Below are the code and all the weights of a small trained network. Each question names an input and a class and asks about switching units off, where a switched-off unit gives its printed mean instead of its output.

import numpy as np


def w(rows, s, z=0):
    codes = np.array(rows[::2]) - 128.0
    scale = np.full(codes.shape[1], s)
    scale[-1] = z or s
    return codes * scale


def norm(h):
    return h / np.sqrt((h * h).mean(-1, keepdims=True) + 1e-5)


def f(y):
    return np.maximum(y, 0)


def log_softmax(a):
    a = a - a.max(-1, keepdims=True)
    return a - np.log(np.exp(a).sum(-1, keepdims=True))


def net(x, mask):
    res = np.array(x, float).reshape(1, 3) / 4 @ E
    u = 0
    for l in range(4):
        y = f(norm(res) @ A[l][:, :-1].T + A[l][:, -1])
        res = res + np.where(mask[u : u + 3], y, B[l][:, -1]) @ B[l][:, :-1]
        u += 3
    return log_softmax(norm(res)[-1] @ U[:, :-1].T + U[:, -1])


A, B = {}, {}
E = w([
[2,112,81,122],'x0',
[88,56,178,62],'x1',
[160,113,221,217],'x2',
],0.0075)
A[0] = w([
[45,149,177,200,89],'0.n0',
[15,167,37,182,68],'0.n1',
[81,106,65,255,2],'0.n2',
],0.0087,0.0022)
B[0] = w([
[112,254,153,139,208],'0.n0',
[117,136,110,169,254],'0.n1',
[77,237,121,56,200],'0.n2',
],0.0098,0.0052)
A[1] = w([
[82,114,10,127,75],'1.n0',
[98,156,84,162,250],'1.n1',
[185,164,114,139,106],'1.n2',
],0.013,0.0015)
B[1] = w([
[185,97,62,214,252],'1.n0',
[189,109,179,254,253],'1.n1',
[87,154,84,90,208],'1.n2',
],0.0093,0.0055)
A[2] = w([
[224,111,67,63,90],'2.n0',
[47,3,86,184,98],'2.n1',
[61,108,9,53,251],'2.n2',
],0.0052,0.0013)
B[2] = w([
[209,193,51,104,249],'2.n0',
[249,76,155,253,246],'2.n1',
[233,152,218,201,248],'2.n2',
],0.0046,0.0018)
A[3] = w([
[186,169,88,68,10],'3.n0',
[140,137,187,159,255],'3.n1',
[155,100,251,147,117],'3.n2',
],0.012,0.00095)
B[3] = w([
[213,138,242,48,208],'3.n0',
[2,94,142,52,235],'3.n1',
[42,50,198,53,253],'3.n2',
],0.0082,0.0053)
U = w([
[98,105,74,68,3],'0',
[18,52,240,115,147],'1',
[88,219,178,194,139],'2',
[250,164,190,62,153],'3',
[141,93,85,237,182],'4',
],0.013,0.0052)

Each question gives the input, the list of numbers given to net, and the class t.
The units are the neurons (one row each of A and B). Each row of codes is followed by its name. A weight is (code - 128) times the scale printed after its matrix; where a second scale follows, it is the last column's (A, B and U).
mask holds one flag per neuron, layer by layer. A switched-off neuron (its flag False) gives its mean, the last column of its row in B, instead of its output. The means were averaged over made-up inputs and are rounded, as every weight is.
A unit's drop is (log p(t) with every unit on - log p(t) with that unit switched off) / (log p(t) with every unit on - log p(t) with every unit switched off).
The circuit of an input: a set's keep is (log p(t) with only the set's units on - log p(t) with every unit switched off) / (log p(t) with every unit on - log p(t) with every unit switched off). Starting from all 12 units, units are removed one at a time, each time the one whose removal leaves the highest keep (on an exact tie, the one counted first), for as long as the keep stays at least 0.8.
units of the circuit, in order: the units of the circuit, biggest drop first
top k neurons: the k neurons with the biggest drops, biggest first
drop of u: that unit's drop, to one decimal
input [-5,0,3], class 1: units of the circuit, in order => (3.n2, 3.n1)
input [8,0,0], class 4: units of the circuit, in order => (1.n0)
input [-3,-5,7], class 1: top 2 neurons => (1.n0, 3.n1)
input [0,5,-4], class 3: top 2 neurons => (1.n1, 0.n1)
input [8,2,6], class 2: top 2 neurons => (0.n0, 0.n2)
input [0,-4,-1], class 4: top 2 neurons => (0.n0, 1.n0)
input [5,3,1], class 2: top 2 neurons => (0.n0, 0.n1)
input [6,2,3], class 2: top 4 neurons => (0.n0, 0.n2, 3.n2, 0.n1)
input [-2,3,-6], class 3: top 3 neurons => (0.n1, 1.n1, 3.n0)
input [8,-7,-8], class 4: drop of 1.n0 => 0.1
input [-1,8,-5], class 3: drop of 2.n2 => -0.1
input [7,1,7], class 2: drop of 0.n0 => 1.2
